fuz: -0.84 +1.04 +4.02 -3.12 +1.16 +3.14 -2.83 -4.09 +1.91 -3.58 -4.37 -5.35 -4.56 -4.76 -3.06 -1.99 -5.74 -4.07 -2.14 -1.76 -2.72
Kep: +4.19 -2.83 +2.66 +1.65 -3.86 +2.26 +1.65 +1.99 +6.95 -1.13 -1.05 -2.84 -0.84 +2.56 +4.01 -3.12 +1.16 +3.14 -2.83 -4.09 +1.91
piga: -4.76 -3.06 -2.01 -5.74 +8.16 -0.38 -0.59 -0.38 +1.44 +1.55 +1.54 -0.58 +1.03 -0.50 -0.19 +6.86 +8.42 -0.34 +6.38 +8.42 -0.25
back: -5.74 -1.99 -3.06 -4.76 | fuz
back: +1.91 -4.09 -2.83 +3.14 +1.16 -3.12 +4.01 +2.56 -0.84 | Kep
all piga: +1.03 | 12
all Kep: -2.83 | 1 18
back: -1.76 -2.14 | fuz
back: -1.13 +6.95 +1.99 +1.65 +2.26 -3.86 +1.65 | Kep

davan: -1.56 -4.10 -1.50 -4.84 -5.98 -0.38 +0.85
budum: -1.56 -4.10 -1.55 -3.40 -3.40 -3.40 -3.40
Kep: -1.56 -4.10 -1.50 -1.50 -1.50 -1.50 -3.40
all budum: -1.56 | 0
back: -5.98 -4.84 | davan
all Kep: -1.50 | 2 3 4 5

Kep: +1.68 -0.77 +1.89 +1.56 +1.36 -2.93 +1.57 +1.17 +1.34 -0.61 -0.73 -0.62 +0.95 -0.61 +2.02 +3.39 -2.33
gafig: -0.29 -4.04 -0.41 -0.29 -0.44 +2.25 -0.48 -0.36 -0.53 -6.76 -1.35 -1.80 -0.50 -1.41 +0.00 +0.63 +1.96
Gamaz: +1.68 -2.85 +1.87 +1.99 +1.36 -0.02 +1.54 +1.23 +1.37 -3.25 -0.04 +0.09 +1.04 +0.09 +2.03 +3.69 +0.05
fuz: +1.57 +1.17 +1.34 -1.50 -0.73 -0.62 +0.95 -0.60 +2.02 +3.39 +1.54 -0.04 +1.23 -0.10 -1.77 -2.88 +0.41
kepuf: -0.62 +2.65 -0.74 -0.76 -0.50 -2.80 -0.59 -0.46 -0.52 +5.32 -0.64 -0.60 -0.41 -0.47 -0.74 -1.67 -2.43
back: +0.00 -1.41 | gafig
back: +1.04 +0.09 -0.04 -3.25 +1.37 +1.23 +1.54 | Gamaz
back: +3.39 +2.02 -0.61 +0.95 -0.62 -0.73 -0.61 +1.34 +1.17 +1.57 | Kep
all Kep: +1.57 | 6

Kep: +3.03 -0.54 +1.02 -7.34 -2.08 +1.68 -0.17 +1.14 +0.83 +1.29 +0.00
Gamaz: -1.54 -1.01 +2.12 +6.93 -1.38 +0.23 +0.54 +0.49 -1.54 -3.33 -0.69
gafig: -4.50 -3.33 +0.49 -1.01 +6.93 +2.12 -1.54 +0.23 -1.38 -0.69 +0.54
back: -1.01 +0.49 | gafig
all gafig: +0.23 | 7
all Gamaz: -1.54 | 0 8
back: -3.33 -1.54 +0.49 +0.54 +0.23 -1.38 +6.93 +2.12 -1.01 | Gamaz
back: +0.54 -0.69 -1.38 +0.23 -1.54 +2.12 +6.93 -1.01 +0.49 -3.33 | gafig
back: -0.17 +1.68 -2.08 -7.34 +1.02 -0.54 | Kep
back: +0.00 +1.29 +0.83 +1.14 -0.17 +1.68 -2.08 -7.34 +1.02 | Kep

Kep: -0.13 +0.51 -0.06 +0.04 +1.09 +0.09 -0.29 -0.68 +0.16 +0.66 +0.13 -3.50 -0.05 +0.23 -0.02 -0.50 +0.07 -0.59 +0.05 -0.08 -1.82 +0.82 -2.45 +0.02 +0.26 -0.07 -0.43 +0.08 +4.90 +0.16 +0.19 +0.07 +0.43 +2.93 -0.05 +0.05 +0.13 +0.07 -1.72 +0.18 +0.12 +0.21 +0.27 -0.32 +0.09 +0.23 +0.19 -2.83 -0.73 -1.02 -2.01 +0.70 -0.05 -0.27 +0.42 -3.06 +0.09 -1.42 -0.25 -0.03 -1.04
davan: -0.83 -0.86 -0.14 -0.37 +1.53 +0.24 +0.27 +0.08 +0.24 +0.65 +0.10 -4.10 -4.10 +0.58 +0.31 -4.10 +0.00 -0.79 +0.07 +0.03 -1.25 +0.74 -3.05 -0.06 +0.60 -0.04 +0.70 +0.08 +7.41 +0.09 -0.02 -0.09 -0.09 +4.12 -0.07 +0.06 +0.22 -0.07 -2.31 +0.51 +0.41 +0.24 -0.11 -0.16 +0.03 +0.31 -0.37 -1.41 -0.09 +0.17 -0.93 +1.07 -0.05 -0.29 +0.51 -0.52 +0.03 -1.36 -0.52 +0.02 -0.97
kepuf: -0.57 -0.61 -0.14 -0.06 +1.44 -0.03 +0.11 -0.34 +0.20 +0.68 +0.03 -3.88 -0.01 +0.44 +0.27 -0.38 +0.05 -0.68 -0.03 -0.04 -1.39 +0.68 -3.05 +0.13 +0.57 -0.10 +0.49 +0.12 +6.78 +0.12 +0.05 -0.06 -0.15 +3.91 -0.10 -0.01 +0.13 +0.05 -2.23 +0.40 +0.37 +0.23 +0.02 -0.19 +0.12 +0.34 -0.26 -1.62 -0.11 -0.08 -1.03 +0.88 -0.09 -0.27 +0.51 -2.27 -0.02 -1.27 -0.46 -0.08 -0.98
tuzi: -0.77 -0.64 +0.01 -0.07 +1.35 -0.23 -0.38 +0.11 +0.19 +0.24 +0.02 -3.59 +0.04 +0.69 +0.13 -0.19 +0.09 -0.46 +0.09 +0.02 -1.46 +0.77 -1.41 +0.03 +0.01 -0.02 -0.15 +0.05 +3.81 +0.03 -0.14 +0.18 -0.07 +1.78 -0.11 +0.00 +0.09 -0.06 -1.42 +0.39 +0.08 +0.11 +0.05 +0.03 -0.02 +0.26 +0.07 -1.37 -0.86 +0.56 -0.74 +0.95 -0.02 -0.13 +0.38 -2.12 +0.00 -1.24 -0.33 -0.07 -0.75
Gamaz: -1.02 -1.29 -0.11 +0.03 +1.52 +0.33 +0.07 +0.27 +0.20 +0.35 +0.04 -3.53 -0.03 +0.63 +0.15 -0.43 +0.04 -0.57 +0.01 -0.04 -0.76 +0.92 -1.73 +0.03 +0.42 -0.04 +0.47 +0.07 +5.33 +0.06 -0.22 +0.02 -0.09 +2.16 -0.15 -0.01 +0.07 -0.04 -1.97 +0.42 +0.26 +0.14 -0.03 +0.02 +0.09 +0.36 +0.20 -0.65 -0.35 +0.67 -0.54 +0.87 +0.04 -0.17 +0.37 -1.24 +0.02 -1.19 -4.11 -0.04 -0.71
piga: +2.55 -1.48 -0.11 +0.04 +1.71 +0.43 +0.01 +0.44 +0.21 +0.41 -0.03 -4.16 -0.02 +0.80 +0.31 -0.29 +0.01 -0.60 +0.05 -0.01 -0.95 +0.73 -1.91 +0.00 +0.25 -0.09 +0.43 +0.09 +2.55 +2.55 -0.28 +0.06 +0.03 +2.55 -0.14 -0.03 +0.44 -0.12 -1.95 +0.53 +0.15 +0.10 -0.06 +0.11 -0.03 +0.42 -0.29 -0.53 -0.42 +1.18 +0.44 +1.12 -0.04 -0.17 +0.45 -1.38 -0.01 -1.19 -0.40 -0.15 -0.74
all piga: +0.44 | 7 36 50
all davan: -4.10 | 11 12 15
all davan: +0.08 | 7 27

davan: +2.56 +1.99 +2.71 +1.72 +4.13 +1.43 +4.58
Kep: +1.67 +0.32 -1.30 -3.72 -5.60 -6.68 -0.37
fabi: +0.50 +1.33 -0.68 -2.29 -1.04 -0.61 +1.30
togip: -0.88 -0.90 +0.39 +3.94 +1.84 +1.29 +0.11
kepuf: +2.90 +1.39 -0.36 +1.39 -0.36 -0.69 -0.36
nira: +1.38 +3.91 +1.85 -0.11 +1.13 +5.30 +3.64
gafig: +1.38 -5.96 +1.85 -0.11 +1.13 +5.30 +3.64
budum: +3.71 +3.13 -0.08 +0.79 +0.21 -2.20 -3.42
back: -2.20 +0.21 +0.79 -0.08 +3.13 +3.71 | budum
all kepuf: -0.36 | 2 4 6

gafig: +0.26 -0.32 +0.59 +0.48 -0.70 +1.46 -1.29 -1.90 -0.34 +0.23
budum: -0.73 -0.58 -0.59 +0.45 -0.58 +0.45 -0.59 -0.11 -4.59 -0.67
kepuf: -0.70 +5.09 -4.60 +1.34 -4.78 +0.35 +0.09 +1.09 +5.09 -0.78
nira: -2.59 -2.59 -1.74 +2.63 -2.91 +2.03 -1.88 -1.30 +2.28 -1.61
tuzi: +0.49 +0.39 +1.24 -0.07 -1.23 +1.83 -1.27 -2.88 -1.17 +1.78
back: +1.46 -0.70 | gafig
all kepuf: -4.60 | 2

fuz: +0.31 -2.63 +0.33 +0.03 -3.16 +5.63 -5.24 +1.83 +0.88 +6.24 +3.31 -3.52 +2.14 -2.52 -5.24 -0.53 -3.53 +6.16 +5.27 +2.46 -0.92 -1.06 -1.46 -0.03 -5.07 +0.24 +3.05 +7.74 -0.12 -2.50 -0.48 +3.11 +2.69 +1.91 -6.38 +2.22 -1.63 +1.00 -0.27 -1.22 +2.90 +6.00 -3.20
Kep: +0.31 -2.63 +0.33 +1.74 -3.16 +5.63 -5.24 +1.83 -6.13 +6.24 +3.31 -1.96 +2.14 -2.52 -5.24 -0.53 -3.53 +6.16 +5.27 +2.46 -0.92 -1.06 -2.61 -0.03 -5.07 +0.24 -1.97 +7.74 -0.12 -2.48 -0.48 +3.11 +2.69 +1.91 -6.38 +2.22 -1.63 +1.00 -0.27 -1.22 -3.92 +6.00 -3.20
davan: -2.08 -0.07 +2.71 -0.17 -0.38 -0.06 -1.85 +1.42 +0.58 -2.49 +2.51 -3.11 +0.61 +0.26 -0.20 -1.93 +0.08 +1.03 -0.16 +1.16 +0.04 -1.53 -1.46 -0.44 -1.23 -0.05 +2.79 -1.54 -1.46 +2.20 +0.42 +0.33 -0.41 +2.14 -1.23 +0.45 +0.68 +1.33 -0.53 -1.51 -0.88 +1.69 -0.79
Gamaz: +0.31 -2.63 +0.33 +0.03 -3.16 +5.63 -5.24 +1.83 -6.13 +6.24 +3.31 +5.00 +2.14 -2.52 -5.24 -0.53 -3.53 +6.16 +5.27 +2.46 -0.92 -1.06 -2.61 -0.03 -5.07 +0.24 -1.97 +7.74 -0.12 -2.50 -0.48 +3.11 +2.69 +1.91 -6.38 +2.22 -1.63 +1.00 -0.27 -1.22 +2.90 +6.00 -3.20
gafig: +1.68 +0.13 -2.24 +0.06 +0.17 -0.17 +1.74 -1.28 +0.05 +1.62 -2.39 +2.34 -0.46 -0.17 +0.18 +1.56 +0.17 -1.11 -0.16 -1.26 +0.00 +1.28 +1.09 +0.63 +1.32 -0.29 -2.41 +0.57 +1.02 -1.75 -0.34 -0.77 +0.10 -1.57 +1.00 -0.36 -0.60 -1.06 +0.62 +1.22 +1.11 -1.38 +0.61
piga: +0.34 +1.74 -2.14 +0.28 +0.48 +0.55 +1.26 -0.70 -0.72 +2.46 -1.90 +2.29 -0.66 -0.27 +0.28 +1.47 +0.16 -0.56 +0.46 -0.70 -0.02 +0.94 +0.65 +0.13 +0.83 +0.20 -2.31 +1.98 +1.24 -1.70 -0.02 -0.16 +0.72 -1.60 +0.69 -0.33 -0.65 -0.95 +0.49 +1.34 +0.78 -1.26 +0.46
back: +1.74 +0.33 | Kep
back: -0.66 +2.29 -1.90 | piga

fuz: +6.75 +7.39 +6.75 +4.55 +4.55 +4.55 +6.75 +4.55 +2.04 +5.17
piga: +6.75 +7.39 +8.43 +0.09 +1.74 +4.55 -0.20 +3.43 +2.14 +5.52
gafig: +5.62 +5.89 +6.56 +1.45 +2.28 +4.19 +0.94 +4.54 +2.65 +4.75
all gafig: +2.28 | 4
all fuz: +4.55 | 3 4 5 7

togip: +1.81 +0.15 +0.54 +1.10 +0.99 +2.52 +0.50 +6.53 +0.15 -0.96 -1.21 +0.29 -0.22 -0.49 -2.39 +1.00 -0.66 +0.01 -2.58 +0.15 +2.97 +2.67
Gamaz: +1.25 -0.36 +1.03 -0.22 +2.69 +1.53 +0.55 +4.00 +5.13 -5.64 -1.81 +0.51 +0.59 -1.36 +3.43 +1.53 -0.76 +3.81 -3.07 -0.13 +0.19 +2.80
nira: +1.06 +1.17 +0.19 -0.59 +1.61 +3.64 -0.01 +0.51 -6.66 -1.17 +1.80 -1.18 +0.62 +0.34 +0.08 +0.52 +0.60 +3.43 +4.45 -0.65 -1.14 -1.51
piga: -2.24 -1.40 -0.67 -0.22 +0.94 +3.60 +0.81 -1.94 -3.53 -0.85 -0.81 -0.51 -0.02 -1.03 -0.66 -2.58 +1.00 +0.01 +2.97 +0.15 -2.39 +2.67
kepuf: +1.54 -0.89 +0.54 +0.41 +0.19 +3.21 +3.66 +7.53 +0.14 -1.24 +0.03 +1.75 +0.67 -1.84 -1.31 +0.52 -0.44 +0.75 +2.88 -0.93 -0.43 +0.65
back: +3.43 +0.60 +0.52 +0.08 +0.34 +0.62 -1.18 +1.80 | nira
all Gamaz: +0.51 | 11
back: +2.67 +2.97 +0.15 -2.58 +0.01 -0.66 +1.00 -2.39 | togip

piga: -7.54 -3.01 -3.01 -6.27 +1.19 +4.01 -5.71 +4.01
davan: +0.53 +0.53 +1.20 +1.20 +0.53 +0.53 +1.20 -1.11
Kep: -1.43 +0.53 +3.19 +0.28 -1.84 -2.25 +1.20 -1.11
all piga: -7.54 | 0
all piga: +4.01 | 5 7
all davan: +1.20 | 2 3 6

